Look-ups in named tables: a row name and a column name give one cell, copied from the table.

dipe.csv
,gur,lefavul,gefev
vel,140,117,62
lubuni,100,166,98
mudupuf,113,123,212
fep,159,139,182
fofa,134,172,175
gir,117,120,164

gur of vel is 140
gefev of fep is 182
gur of lubuni is 100
gur of fofa is 134
lefavul of fep is 139
lefavul of mudupuf is 123
gefev of fofa is 175
lefavul of lubuni is 166
gur of gir is 117
gefev of mudupuf is 212
gur of mudupuf is 113
lefavul of gir is 120
gefev of lubuni is 98

zagus:
|  | vun | lati | dig | keku | debugi | kap | fud | delo |
|---|---|---|---|---|---|---|---|---|
| zez | 108 | 109 | 92 | 145 | 95 | 106 | 137 | 220 |
| pipovob | 108 | 101 | 116 | 114 | 105 | 120 | 141 | 68 |
| zud | 109 | 127 | 107 | 102 | 125 | 114 | 79 | 158 |
| bem | 148 | 90 | 125 | 140 | 110 | 110 | 106 | 93 |
| pobe | 127 | 91 | 115 | 134 | 104 | 113 | 116 | 143 |
| loni | 126 | 122 | 45 | 150 | 91 | 92 | 159 | 100 |

What is the kap of zez in zagus?
106
What is the kap of pipovob in zagus?
120
What is the delo of zez in zagus?
220
What is the dig of bem in zagus?
125
What is the dig of zez in zagus?
92
What is the dig of zud in zagus?
107
What is the debugi of zud in zagus?
125

Table latim
	vokot	lov	vupe	fafosiz	mokale	kunu	kip	rav	solim
tup	194	133	209	106	129	212	199	142	116
ber	185	32	146	166	115	170	193	232	166
bomo	171	201	171	166	128	152	233	132	118

What is the vupe of tup in latim?
209
What is the solim of bomo in latim?
118
What is the mokale of bomo in latim?
128
What is the rav of bomo in latim?
132
What is the vokot of ber in latim?
185
What is the kip of tup in latim?
199
What is the kunu of tup in latim?
212
What is the solim of ber in latim?
166
What is the lov of bomo in latim?
201
What is the fafosiz of bomo in latim?
166
What is the fafosiz of ber in latim?
166
What is the rav of tup in latim?
142
What is the kip of ber in latim?
193
What is the lov of ber in latim?
32
What is the rav of ber in latim?
232
What is the vupe of ber in latim?
146
What is the kunu of ber in latim?
170
Row with the largest kip: bomo

kufu:
	nobif	melogi
fezu	4033	934
tam	7936	6865
kom	4929	5049

melogi of tam = 6865
nobif of fezu = 4033
nobif of kom = 4929
melogi of kom = 5049
nobif of tam = 7936
melogi of fezu = 934

soli.csv
,faruper,mevopo,kabubi,ragem,fubo,virobi
devok,417,327,583,454,427,422
gubamo,587,570,362,495,512,484
kir,574,752,775,512,563,449
mufer,198,543,162,180,479,597
falaker,523,119,746,632,393,432
ber,453,677,390,668,805,492
vas,402,282,658,568,539,513
fuza,737,753,687,586,245,555
mif,454,346,468,526,417,674
tifizi,521,156,542,472,312,295
nevi,627,582,648,658,436,559
padam,250,642,234,394,546,730

faruper of falaker = 523
mevopo of kir = 752
ragem of vas = 568
mevopo of gubamo = 570
virobi of kir = 449
ragem of tifizi = 472
kabubi of padam = 234
kabubi of nevi = 648
virobi of devok = 422
fubo of padam = 546
kabubi of ber = 390
faruper of kir = 574
mevopo of vas = 282
Row with the largest virobi: padam

zikegod.tsv
	vizo	rabeguk	furone	tili	kem	rileti	luba	tira	tus	tep
dipili	39.6	45.6	23.9	65.0	67.5	55.5	67.0	39.6	35.6	60.3
tovuni	59.9	61.2	70.3	41.5	72.1	49.2	53.7	46.7	71.8	49.6
san	62.5	60.2	54.7	73.5	29.8	73.8	51.7	80.2	59.3	66.0
nepi	35.8	82.3	49.2	73.2	64.5	44.0	40.8	57.9	42.6	88.0
bagum	57.7	69.3	61.1	62.4	47.0	60.6	45.5	73.1	64.1	65.6
puduv	67.8	23.8	37.7	52.0	58.9	75.3	86.4	51.1	50.5	32.0
ruv	36.1	64.3	34.2	74.6	63.3	50.8	57.1	51.2	29.8	78.6
vom	66.1	37.9	52.2	50.4	58.5	72.5	68.7	58.0	62.8	34.1

furone of puduv is 37.7
vizo of vom is 66.1
tus of ruv is 29.8
rabeguk of ruv is 64.3
tep of puduv is 32.0
luba of dipili is 67.0
furone of tovuni is 70.3
tep of dipili is 60.3
luba of san is 51.7
rabeguk of tovuni is 61.2
tili of vom is 50.4
vizo of nepi is 35.8
tus of san is 59.3
tili of puduv is 52.0
tus of tovuni is 71.8
luba of bagum is 45.5
rabeguk of nepi is 82.3
vizo of san is 62.5
tep of tovuni is 49.6

